Moves between objects:
JM: gu>CQ, di>QP
BH: gu>TZ, di>TZ
RP: gu>JR, di>MS
HQ: gu>RJ, di>RJ
SN: gu>SQ, di>RT
PN: gu>ZJ, di>GM
HB: gu>BL, di>GP
TJ: gu>TZ, di>HL
MP: gu>BR, di>ZJ
HT: gu>RP, di>HL
ZS: gu>NR, di>HZ
CL: gu>BM, di>RZ
FJ: gu>JC, di>TZ
JR: gu>BZ, di>LF
MS: gu>LF, di>RG
BL: gu>PR, di>HF
FP: gu>RT, di>SQ
GS: gu>GJ, di>RF
ZJ: gu>FP, di>LG
HF: gu>ZJ, di>MG
RJ: gu>DG, di>DQ
LG: gu>HQ, di>MF
RZ: gu>CP, di>NJ
BC: gu>MF, di>BM
HL: gu>JT, di>RP
SB: gu>FJ, di>CQ
CT: gu>MP, di>MG
GZ: gu>BC, di>LG
NJ: gu>NB, di>HL
BB: gu>JH, di>PH
PQ: gu>PB, di>BM
JN: gu>QP, di>HT
GG: gu>BL, di>MD
NR: gu>TJ, di>JN
NC: gu>DM, di>MG
HS: gu>NB, di>NR
MG: gu>ZR, di>PH
DG: gu>MF, di>PB
MF: gu>MG, di>LJ
BR: gu>FH, di>HQ
QP: gu>DT, di>PR
FH: gu>FP, di>RJ
PR: gu>GH, di>SN
NB: gu>BH, di>TJ
LJ: gu>RJ, di>DQ
PG: gu>PQ, di>CL
CQ: gu>GS, di>DT
DM: gu>RT, di>ZR
JC: gu>MS, di>FJ
BM: gu>PN, di>CP
JH: gu>PB, di>FH
HZ: gu>CQ, di>PP
PP: gu>HT, di>BZ
RF: gu>GP, di>MP
RT: gu>HB, di>RT
ZR: gu>PH, di>CT
RG: gu>JM, di>GJ
LF: gu>MS, di>QP
TZ: gu>HZ, di>JT
PB: gu>LJ, di>PN
GH: gu>MD, di>RF
BZ: gu>JC, di>SB
GJ: gu>QP, di>BL
PH: gu>ZR, di>PR
MD: gu>HB, di>JH
RM: gu>NJ, di>HS
GM: gu>RM, di>FP
JT: gu>PP, di>JR
DT: gu>GG, di>GH
GP: gu>PH, di>BB
DQ: gu>RZ, di>BR
MH: gu>HB, di>FP
SQ: gu>NC, di>HB
CP: gu>MF, di>GZ

In the rows, 153 stands for zero.

The rows follow the links: the fewer symbols apart two objects are, the more alike their rows tend to be.

Each row is also shifted at random along 8 hidden directions that mean nothing.

Rows with their objects:
[ 153,  168,  164,  151,  159,  175,  159,  192,  129,  153,  113,  178,  143,  154,  105,  152,  118,  165,  145,  125,  144,  153,  140,  115,  100,  191,  148,  161,  171,  143,  161,  128,  161,  163,  139,  163,  180,  145,  112,  152,  154,  164,  180,  181,  142,  168]; object GH
[ 166,  130,  140,  133,  149,  155,  160,  136,  133,  186,  131,  169,  162,  121,  107,  168,  149,  175,  123,  158,  151,  154,  125,  133,  172,  165,  181,  128,  165,  137,  155,  140,  126,  173,  176,  131,  117,  152,  168,  149,  139,  143,  146,  156,  164,  189]; object TZ
[ 168,  167,  153,  160,  153,  163,  221,  100,  191,  122,  215,  170,  187,  169,  208,  113,  170,  154,  224,  189,  145,  182,  132,  190,  227,  154,  204,  171,  149,  138,  141,  211,  180,  153,  165,  181,  181,  120,  167,  166,  187,  124,  189,  150,   90,  153]; object BR
[ 155,  116,  111,  151,  164,  131,  131,  158,  172,  162,  150,  170,  126,  196,  107,  164,  124,  173,  134,  168,  148,  150,  127,  160,  209,  180,  132,  158,  136,  175,  139,  149,  146,  132,  151,  132,  137,  129,  225,  160,  146,  167,  153,  166,  186,  185]; object HT
[ 147,  175,  155,  130,  154,  168,  165,  137,  161,  156,  132,  167,  138,  157,  122,  172,  153,  140,  171,  155,  122,  166,  154,  148,  122,  179,  155,  160,  166,  156,  101,  182,  182,  129,  133,  168,  165,   91,  166,  190,  190,  160,  138,  141,  150,  157]; object QP
[ 148,  181,  165,  103,  135,  186,  188,  137,  145,  131,  149,  172,  142,  137,  171,  162,  163,  155,  211,  179,   92,  144,  173,  141,  140,  173,  208,  124,  166,  138,  121,  211,  202,  135,  157,  180,  155,  127,  158,  155,  210,  127,  117,  125,  122,  149]; object GJ
[ 171,  164,  136,  181,  175,  153,  196,  130,  195,  137,  162,  128,  174,  173,  203,  138,  172,  132,  143,  158,  177,  143,  149,  172,  153,  128,  150,  198,  161,  126,  135,  162,  148,  160,  146,  165,  158,  122,  120,  195,  164,  170,  181,  141,  113,  123]; object DQ
[ 155,  161,  124,  197,  140,  149,  144,  147,  147,  153,  140,  180,  151,  152,  212,  170,  169,  142,  145,  178,  144,  129,  180,  165,  135,  161,  111,  153,  168,  125,  163,  140,  180,  141,  118,  177,  193,  222,  163,  161,  141,  168,  203,  137,  169,  146]; object RT
[ 146,  150,  159,  166,  170,  144,  115,  138,  198,  182,  135,  130,  155,  154,  207,  142,  144,  111,   80,  120,  178,  144,  142,  177,  118,  156,   99,  232,  184,  171,  141,  162,  120,  152,  140,  126,  153,  108,  123,  208,  148,  197,  167,  146,  147,  135]; object PG
[ 155,  172,  188,  155,  155,  169,  180,  139,  174,  154,  174,  178,  174,  141,   98,  133,  138,  144,  148,  130,  137,  181,  146,  142,  147,  183,  141,  193,  174,  170,  153,  142,  150,  150,  154,  134,  168,   61,  157,  175,  182,  170,  125,  156,  148,  181]; object GG
[ 174,  134,  149,  176,  169,  136,  152,  135,  138,  146,  161,  149,  173,  180,   47,  129,  158,  151,  153,  127,  218,  153,  119,  160,  181,  158,  118,  178,  132,  200,  156,  114,  136,  187,  166,  113,  123,  107,  214,  176,  139,  177,  133,  204,  170,  114]; object DG
[ 148,  183,  155,  199,  135,  130,  176,  136,  222,  161,  179,  125,  178,  149,  178,  161,  182,  110,   83,  164,  152,  150,  185,  161,  180,  133,  141,  176,  184,  173,  175,  109,  126,  142,  107,  121,  122,  144,  122,  160,  180,  182,  115,  150,  148,  154]; object FP
[ 164,  152,  135,  156,  184,  131,  155,  183,  171,  156,  145,  118,  131,  165,  107,  171,  136,  148,  106,  165,  155,  167,  165,  128,  112,  129,  140,  197,  183,  144,  128,  133,  136,  139,  134,  141,  127,  121,  114,  159,  162,  158,  145,  138,  165,  168]; object JN
[ 142,  149,  154,  171,  165,  150,  125,  185,  146,  137,  173,  121,  173,  165,  158,  118,  118,  152,  143,  112,  184,  138,  150,  154,  166,  137,  132,  182,  153,  157,  186,  126,  131,  194,  165,  128,  122,  160,  113,  140,  134,  161,  128,  184,  143,  108]; object PB
[ 158,  144,  188,  152,  139,  138,  177,  117,  164,  126,  186,  190,  142,  171,  207,  168,  170,  156,  216,  182,  148,  100,  175,  173,  212,  142,  175,  117,  113,  152,  183,  213,  199,  139,  204,  164,  157,  179,  231,  163,  143,  154,  157,  133,  164,  139]; object LG
[ 159,  159,  196,  130,  147,  147,  179,  143,  185,  154,  226,  125,  206,  110,  166,  164,  160,  151,  165,  190,  137,  205,  169,  175,  164,  112,  205,  168,  163,  146,  154,  166,  138,  157,  160,  153,  126,  126,  123,  135,  171,   89,  116,   98,  137,  166]; object NB
[ 155,  174,  175,  146,  163,  152,  148,  181,  193,  128,  177,  148,  170,  144,  192,  146,  168,  175,  157,   97,  140,  140,  210,  162,  123,  146,  138,  163,  150,  153,  185,  159,  145,  131,  155,  153,  160,  139,  137,  177,  152,  183,  157,  153,  155,  152]; object RF
[ 134,  130,  168,  124,  143,  161,   99,  161,  118,  152,  140,  178,  149,  151,  142,  112,   91,  138,  166,  156,  152,  153,  115,  137,  218,  175,  159,  159,  141,  175,  150,  177,  153,  196,  189,  129,  116,  145,  179,  148,  136,  100,  119,  194,  134,  144]; object PQ
[ 140,  137,  188,  142,  151,  185,  127,  144,   96,  176,  105,  155,  183,  123,   44,  170,  173,  165,  124,   97,  209,  163,  147,  161,  132,  138,  107,   90,   84,  175,  116,  129,  101,  194,  147,  153,  148,  120,  198,  197,  112,  169,  113,  142,  232,  108]; object JC
[ 158,  117,  125,  176,  172,  148,  113,  165,  156,  164,  100,  152,  110,  170,  120,  157,  100,  172,   71,  128,  165,  130,  147,  107,  207,  132,  118,  165,  136,  131,  147,  136,  109,  158,  172,  122,  117,  157,  152,  169,   98,  179,  184,  180,  192,  191]; object PP
[ 136,  161,  143,  140,  160,  171,  166,  147,  157,  155,  115,  128,  141,  168,  147,  170,  173,  148,  132,  144,  159,  153,  157,  170,  107,  138,  137,  133,  131,  147,   95,  158,  142,  141,  124,  174,  181,  117,  131,  182,  168,  181,  144,  121,  176,  127]; object MS
[ 172,  126,  152,  134,  158,  131,  122,  166,  164,  161,  156,  167,  160,  132,  166,  211,  161,  178,  141,  152,  153,  114,  200,  179,  134,  142,  150,  156,  148,  132,  161,  182,  165,  136,  151,  154,  132,  181,  203,  195,  125,  141,  170,  101,  189,  144]; object NR
[ 160,  161,  178,  160,  164,  137,  215,  102,  168,  165,  164,  138,  137,  182,  157,  135,  185,  114,  153,  183,  165,  162,  128,  136,  148,  155,  188,  181,  181,  170,  142,  165,  173,  146,  176,  139,  153,  113,  154,  157,  194,  187,  134,  158,  124,  177]; object MF
[ 147,  156,  174,  160,  158,  144,  200,  127,  147,  169,  168,  135,  119,  174,  158,  137,  157,  127,  184,  182,  160,  178,  114,  134,  135,  165,  165,  188,  187,  172,  178,  151,  189,  146,  180,  127,  182,  147,  136,  114,  180,  166,  161,  164,  134,  166]; object BC
[ 168,  156,  165,  148,  154,  151,  135,  163,  118,  130,  184,  161,  176,  147,  156,  118,  162,  160,  191,  163,  169,  203,  147,  149,  146,  139,  171,  122,  140,  166,  131,  156,  153,  160,  169,  195,  167,  180,  176,  123,  169,  106,  142,  169,  143,  169]; object ZR

From each start, follow one symbol. Which object do you reach?
Answer with the object's name.
start [ 151,  204,  168,  185,  152,  153,  182,  162,  176,  148,  148,  132,  164,  132,  227,  148,  142,  113,   86,  176,  110,  122,  197,   98,  120,  124,  179,  164,  209,  102,  169,  116,  129,  142,  117,  177,  139,  156,   57,  136,  186,  182,  100,  126,  130,  184]
di
GP
start [ 150,  124,  144,  154,  172,  135,  136,  186,  160,  167,  145,  136,  148,  174,  110,  177,  129,  163,   99,  164,  165,  148,  142,  157,  153,  124,  140,  155,  130,  150,  138,  126,  120,  146,  144,  150,  138,  138,  157,  163,  136,  152,  136,  135,  197,  169]
di
RP
start [ 163,  180,  158,  133,  146,  185,  188,   92,  204,  151,  191,  149,  158,  117,  204,  139,  180,  166,  184,  145,  115,  177,  186,  175,  178,  153,  158,  185,  176,  156,  154,  215,  163,  134,  186,  147,  159,   93,  154,  184,  177,  162,  155,  114,  135,  161]
di
DT
start [ 144,  163,  153,  176,  137,  112,  148,  157,  198,  162,  156,  135,  135,  175,  163,  180,  193,  145,  125,  127,  176,  112,  177,  169,  157,  160,  133,  136,  142,  198,  201,  122,  164,  130,  130,  108,  140,  203,  160,  148,  134,  214,  168,  187,  165,  141]
gu
FP
start [ 166,  171,  177,  174,  162,  146,  165,  163,  182,  133,  160,  138,  173,  165,  191,  135,  179,  149,  154,  119,  194,  164,  171,  164,  133,  129,  156,  157,  124,  151,  151,  161,  147,  140,  140,  175,  191,  173,  113,  168,  139,  172,  215,  164,  126,  144]
di
ZJ
start [ 148,  153,  165,  181,  155,  160,  161,  150,  196,  130,  192,  188,  185,  170,  205,  108,  110,  157,  161,  128,  152,  178,  133,  187,  213,  162,  142,  203,  142,  148,  166,  180,  134,  165,  158,  161,  203,  117,  148,  176,  138,  148,  212,  170,  117,  164]
di
FH
start [ 150,  168,  193,  126,  135,  139,  182,  132,  165,  158,  136,  197,  153,  164,  191,  171,  204,  132,  158,  180,  130,  131,  165,  142,  129,  188,  204,   95,  143,  165,  131,  179,  189,  121,  133,  180,  166,  159,  194,  177,  188,  179,  140,  146,  141,  186]
di
MG
start [ 142,  136,  151,  151,  161,  153,  142,  157,  186,  143,  151,  141,  139,  182,  158,  150,  126,  146,  117,  158,  142,  145,  160,  162,  207,  115,  144,  140,  114,  150,  121,  172,  116,  136,  157,  158,  135,  103,  184,  180,  148,  154,  123,  136,  188,  167]
gu
JR
start [ 155,  157,  148,  139,  144,  189,  178,  103,  165,  179,  132,  143,  154,  128,  215,  164,  194,  163,  143,  142,  143,  139,  163,  177,  139,  156,  159,  131,  152,  129,  150,  189,  136,  141,  157,  169,  183,  163,  141,  175,  139,  190,  183,  122,  161,  156]
gu
JC
start [ 162,  136,  133,  134,  165,  134,  129,  166,  129,  165,  118,  174,  154,  170,  109,  132,  167,  157,  127,  141,  167,  170,  105,  118,  135,  188,  171,  121,  160,  196,  122,  116,  143,  156,  138,  154,  134,  156,  191,  149,  167,  160,  146,  220,  136,  206]
gu
ZR
start [ 165,  152,  200,  147,  153,  159,  173,  133,  146,  191,  160,  139,  203,  105,   53,  160,  158,  146,  107,  148,  177,  213,  128,  146,  132,  125,  169,  167,  162,  160,  126,  124,  104,  183,  147,  137,  120,   93,  148,  164,  157,  128,  117,  135,  167,  182]
gu
TZ
start [ 142,  157,  169,  192,  132,  144,  150,  135,  179,  164,  156,  187,  179,  145,  111,  163,  147,  122,  105,  141,  157,  151,  157,  158,  192,  172,  120,  153,  148,  179,  168,  110,  138,  156,  112,  122,  139,  130,  193,  181,  153,  167,  133,  164,  177,  156]
di
FP
start [ 131,  152,  177,  140,  144,  154,  147,  146,  150,  152,  172,  157,  134,  158,  230,  134,  133,  128,  188,  176,  141,  133,  147,  161,  161,  166,  170,  178,  165,  157,  182,  197,  182,  158,  191,  142,  163,  177,  142,  130,  157,  142,  150,  146,  129,  141]
di
CP
